Below are the code and all the weights of a small trained network. Each question names an input and a class and asks about switching units off, where a switched-off unit gives its printed mean instead of its output.

import numpy as np


def w(rows, s, z=0):
    codes = np.array(rows[::2]) - 128.0
    scale = np.full(codes.shape[1], s)
    scale[-1] = z or s
    return codes * scale


def f(y):
    return y / 2 * (1 + np.tanh(0.7978845608 * (y + 0.044715 * y**3)))


def log_softmax(a):
    a = a - a.max(-1, keepdims=True)
    return a - np.log(np.exp(a).sum(-1, keepdims=True))


def net(x, mask):
    res = np.array(x, float).reshape(1, 6) / 4 @ E
    y = f(res @ A[0][:, :-1].T + A[0][:, -1])
    res = res + np.where(mask, y, B[0][:, -1]) @ B[0][:, :-1]
    return log_softmax(res[-1] @ U[:, :-1].T + U[:, -1])


A, B = {}, {}
E = w([
[93,93,90,70],'x0',
[250,134,98,145],'x1',
[106,87,53,141],'x2',
[107,45,175,103],'x3',
[126,153,54,159],'x4',
[100,84,149,194],'x5',
],0.012)
A[0] = w([
[118,57,111,124,81],'neuron 0',
[80,82,223,119,186],'neuron 1',
[16,154,54,138,45],'neuron 2',
[115,61,137,82,64],'neuron 3',
[152,62,103,134,27],'neuron 4',
[108,154,161,139,64],'neuron 5',
[196,168,99,83,63],'neuron 6',
[46,106,69,128,173],'neuron 7',
[116,190,125,178,112],'neuron 8',
[137,130,176,122,72],'neuron 9',
[194,149,92,170,107],'neuron 10',
[130,173,248,37,200],'neuron 11',
[111,123,78,202,191],'neuron 12',
[164,126,102,226,1],'neuron 13',
[177,199,52,67,71],'neuron 14',
[169,88,195,98,126],'neuron 15',
[72,171,139,177,84],'neuron 16',
[86,10,112,69,66],'neuron 17',
[80,153,59,109,95],'neuron 18',
[161,141,99,100,36],'neuron 19',
[139,79,120,68,75],'neuron 20',
[123,128,139,122,161],'neuron 21',
[211,186,77,17,92],'neuron 22',
[114,148,28,143,171],'neuron 23',
[80,148,152,92,159],'neuron 24',
],0.013,0.0052)
B[0] = w([
[113,115,79,116,169],'neuron 0',
[48,99,147,147,247],'neuron 1',
[127,205,80,144,222],'neuron 2',
[62,114,104,95,176],'neuron 3',
[155,100,127,126,154],'neuron 4',
[137,133,128,142,140],'neuron 5',
[196,111,161,82,199],'neuron 6',
[111,182,62,158,230],'neuron 7',
[167,105,142,147,179],'neuron 8',
[131,154,151,170,145],'neuron 9',
[213,92,182,164,217],'neuron 10',
[102,143,182,143,253],'neuron 11',
[115,138,115,191,205],'neuron 12',
[148,89,124,214,182],'neuron 13',
[167,150,137,110,233],'neuron 14',
[106,147,151,143,188],'neuron 15',
[155,151,123,86,171],'neuron 16',
[57,42,46,82,229],'neuron 17',
[113,196,113,148,192],'neuron 18',
[170,120,120,107,150],'neuron 19',
[95,113,106,97,163],'neuron 20',
[110,143,137,127,140],'neuron 21',
[176,134,170,2,248],'neuron 22',
[164,165,179,152,235],'neuron 23',
[103,158,136,172,188],'neuron 24',
],0.0098,0.011)
U = w([
[191,94,154,171,131],'0',
[118,170,196,132,251],'1',
[203,164,182,26,87],'2',
[69,71,76,69,104],'3',
[88,155,236,124,116],'4',
[142,248,90,134,91],'5',
],0.011)

Each question gives the input, the list of numbers given to net, and the class t.
The units are the neurons (one row each of A and B). Each row of codes is followed by its name. A weight is (code - 128) times the scale printed after its matrix; where a second scale follows, it is the last column's (A, B and U).
mask holds one flag per neuron, in row order. A switched-off neuron (its flag False) gives its mean, the last column of its row in B, instead of its output. The means were averaged over made-up inputs and are rounded, as every weight is.
A unit's drop is (log p(t) with every unit on - log p(t) with that unit switched off) / (log p(t) with every unit on - log p(t) with every unit switched off).
unit that matters most: the unit with the biggest drop
k most important neurons: the k neurons with the biggest drops, biggest first
drop of u: that unit's drop, to one decimal
input [1,5,0,-5,3,3], class 0: unit that matters most => neuron 13
input [0,4,5,-6,1,0], class 0: 3 most important neurons => (neuron 13; neuron 12; neuron 10)
input [7,5,8,1,6,7], class 5: 2 most important neurons => (neuron 23; neuron 7)
input [-5,-2,2,-5,1,4], class 0: 2 most important neurons => (neuron 13; neuron 8)
input [-6,6,-8,-7,5,0], class 2: 2 most important neurons => (neuron 22; neuron 6)
input [-5,-4,2,4,3,2], class 3: 3 most important neurons => (neuron 23; neuron 11; neuron 10)
input [7,7,5,-4,4,7], class 0: 2 most important neurons => (neuron 10; neuron 13)
input [3,-6,0,5,-8,0], class 3: drop of neuron 17 => 0.6
input [0,-6,4,2,3,-2], class 5: 2 most important neurons => (neuron 2; neuron 7)
input [4,-6,-6,8,0,4], class 3: drop of neuron 17 => 0.5
input [4,5,1,-4,3,2], class 2: drop of neuron 22 => 0.4
